Below is a small trained network, with its code and all its weights. Each question gives an input and a target symbol and asks what happens when units are switched off, that is, made to give their printed mean instead of their output.

import numpy as np


def w(rows, s, z=0):
    codes = np.array(rows[::2]) - 128.0
    scale = np.full(codes.shape[1], s)
    scale[-1] = z or s
    return codes * scale


def norm(h):
    return h / np.sqrt((h * h).mean(-1, keepdims=True) + 1e-5)


def f(y):
    return np.maximum(y, 0)


def softmax(a):
    e = np.exp(a - a.max(-1, keepdims=True))
    return e / e.sum(-1, keepdims=True)


def log_softmax(a):
    a = a - a.max(-1, keepdims=True)
    return a - np.log(np.exp(a).sum(-1, keepdims=True))


def net(x, mask):
    ids = ['γδζημξπσω'.index(c) for c in x.split()]
    T = len(ids)
    res = E[ids] + P[:T]
    r = norm(res)
    for j in range(2):
        rows = slice(2 * j, 2 * j + 2)
        q, k, v = (r @ M[0][rows].T for M in (Q, K, V))
        z = softmax(np.where(np.tri(T) > 0, q @ k.T / 2**0.5, -1e9)) @ v
        o = O[0][rows]
        res = res + np.where(mask[j], z, o[:, -1]) @ o[:, :-1]
    y = f(norm(res) @ A[0][:, :-1].T + A[0][:, -1])
    res = res + np.where(mask[2:10], y, B[0][:, -1]) @ B[0][:, :-1]
    return log_softmax(norm(res)[-1] @ U[:, :-1].T + U[:, -1])


Q, K, V, O, A, B = {}, {}, {}, {}, {}, {}
E = w([
[101,67,117,88,87,120,107],'γ',
[52,95,171,175,226,117,107],'δ',
[167,130,209,151,92,156,133],'ζ',
[154,154,33,143,143,86,122],'η',
[102,225,155,50,155,88,119],'μ',
[72,146,108,174,116,157,231],'ξ',
[54,83,159,172,209,125,98],'π',
[201,137,101,56,200,106,152],'σ',
[1,156,87,214,160,228,85],'ω',
],0.0012)
P = w([
[148,74,182,78,94,2,123],'0',
[161,124,200,96,89,50,118],'1',
[152,118,191,107,97,82,114],'2',
[144,132,174,116,109,101,116],'3',
[146,131,157,123,119,114,119],'4',
[134,142,147,127,134,125,122],'5',
[131,142,133,130,146,139,118],'6',
[125,139,126,135,155,149,122],'7',
[126,145,123,142,159,160,129],'8',
[123,145,113,145,171,167,133],'9',
[121,148,110,147,180,183,131],'10',
[116,159,106,151,180,189,133],'11',
[117,160,96,158,194,193,134],'12',
[113,159,98,163,203,206,131],'13',
],0.00058)
Q[0] = w([
[84,139,68,123,147,97,144],'h0',
[124,210,113,185,147,124,254],'h0',
[124,58,115,68,125,100,51],'h1',
[198,146,161,150,148,149,31],'h1',
],0.0054)
K[0] = w([
[126,123,47,93,146,82,80],'h0',
[203,201,89,141,194,130,134],'h0',
[129,65,69,171,163,118,111],'h1',
[173,2,153,152,90,123,138],'h1',
],0.0043)
V[0] = w([
[102,154,211,221,135,226,167],'h0',
[133,68,188,5,86,189,165],'h0',
[141,75,177,242,86,188,160],'h1',
[231,167,189,181,98,135,54],'h1',
],0.0015)
O[0] = w([
[87,107,98,70,123,26,83,173],'h0',
[73,254,79,100,170,119,108,194],'h0',
[106,137,33,163,85,196,163,253],'h1',
[67,102,61,79,183,147,127,202],'h1',
],0.0019,0.00029)
A[0] = w([
[126,191,90,110,166,58,128,131],'n0',
[93,121,135,154,109,134,179,227],'n1',
[165,131,150,150,178,162,120,169],'n2',
[87,171,91,138,165,192,150,2],'n3',
[116,181,133,83,126,181,110,130],'n4',
[135,109,83,97,129,2,94,136],'n5',
[181,143,109,158,194,129,177,176],'n6',
[180,147,158,116,96,123,124,117],'n7',
],0.0028,0.00058)
B[0] = w([
[102,61,193,144,132,108,161,207],'n0',
[153,122,94,95,169,108,67,226],'n1',
[110,132,80,106,106,80,134,216],'n2',
[212,149,219,136,101,78,113,255],'n3',
[154,83,63,157,144,141,122,253],'n4',
[104,185,251,138,192,108,178,205],'n5',
[65,109,135,59,97,170,74,229],'n6',
[59,115,121,104,172,117,149,190],'n7',
],0.0022,0.0012)
U = w([
[98,145,252,95,171,71,142,187],'γ',
[38,48,75,81,150,140,90,109],'δ',
[154,92,27,133,152,150,79,155],'ζ',
[255,111,130,154,104,115,76,158],'η',
[115,174,62,180,67,33,198,147],'μ',
[149,226,142,139,89,187,153,117],'ξ',
[135,146,122,145,104,128,128,1],'π',
[139,86,153,174,87,217,213,100],'σ',
[136,176,124,157,109,143,115,9],'ω',
],0.0058,0.0033)

Each question gives the input, a string of symbols that net reads in full, and the target symbol t.
The units are the heads (2 rows each of Q, K, V and O) and the neurons (one row each of A and B). Each row of codes is followed by its name. A weight is (code - 128) times the scale printed after its matrix; where a second scale follows, it is the last column's (O, A, B and U).
mask holds one flag per unit, heads first, then neurons. A switched-off unit (its flag False) gives its mean, the last column of its rows in O or B, instead of its output. The means were averaged over made-up inputs and are rounded, as every weight is.
A unit's drop is (log p(t) with every unit on - log p(t) with that unit switched off) / (log p(t) with every unit on - log p(t) with every unit switched off).
The circuit of an input: a set's keep is (log p(t) with only the set's units on - log p(t) with every unit switched off) / (log p(t) with every unit on - log p(t) with every unit switched off). Starting from all 10 units, units are removed one at a time, each time the one whose removal leaves the highest keep (on an exact tie, the one counted first), for as long as the keep stays at least 0.8.
units of the circuit, in order: the units of the circuit, biggest drop first
top k neurons: the k neurons with the biggest drops, biggest first
heads that matter: for each layer, one digit per head in row order, 1 if its drop is at least 0.15 and else 0, layers parted by /
drop of u: that unit's drop, to one decimal
input π γ μ π δ ω ζ ω π σ ζ, target δ: heads that matter	10
input ζ γ ζ ζ, target ζ: units of the circuit, in order	[h1; n4; h0]
input ω γ δ η ω σ δ ω ξ π ξ ζ σ, target δ: units of the circuit, in order	[n6]
input ξ π η ζ ω γ, target γ: heads that matter	00
input π μ ζ ξ σ ζ μ η, target γ: heads that matter	00
input ζ ω π γ ξ μ ξ δ ω ξ, target γ: top 3 neurons	[n3; n4; n1]
input ζ ζ γ ζ γ π ω γ, target ζ: heads that matter	10
input η σ η ζ ζ π ζ ζ ζ, target η: units of the circuit, in order	[h1; n3; n4; h0]
input ξ ξ π ζ ζ σ ξ π σ ξ π π ξ, target ξ: heads that matter	00
input ω γ ξ σ ζ μ ω δ μ ζ η ζ δ η, target δ: top 3 neurons	[n6; n0; n2]
input ζ ξ ζ ζ γ ξ ω ζ η, target γ: heads that matter	00
input δ ζ γ μ γ ζ σ μ ζ ζ, target η: units of the circuit, in order	[h1; n3; h0; n4]
input ω σ η ζ δ ζ, target δ: units of the circuit, in order	[h1; n3; n5; h0]
input μ ω γ γ ζ γ ζ ζ μ ω γ δ γ, target η: heads that matter	10
input ζ ζ ξ ζ, target ζ: heads that matter	01
input η η γ ξ ζ π ζ γ σ, target δ: heads that matter	10
input δ σ ζ μ γ, target γ: heads that matter	01
input γ ξ ω ζ γ γ π ζ ξ γ, target η: top 2 neurons	[n3; n6]
input ζ ζ γ ξ ξ μ ξ ξ, target γ: top 2 neurons	[n3; n1]
input ω ζ γ η γ ζ ζ μ μ ζ η, target δ: top 4 neurons	[n6; n0; n1; n2]
input ξ ζ π ω ξ ζ σ ξ, target ξ: top 2 neurons	[n3; n1]
input γ ζ ω ω ξ γ ξ π γ, target ζ: drop of n3	0.1
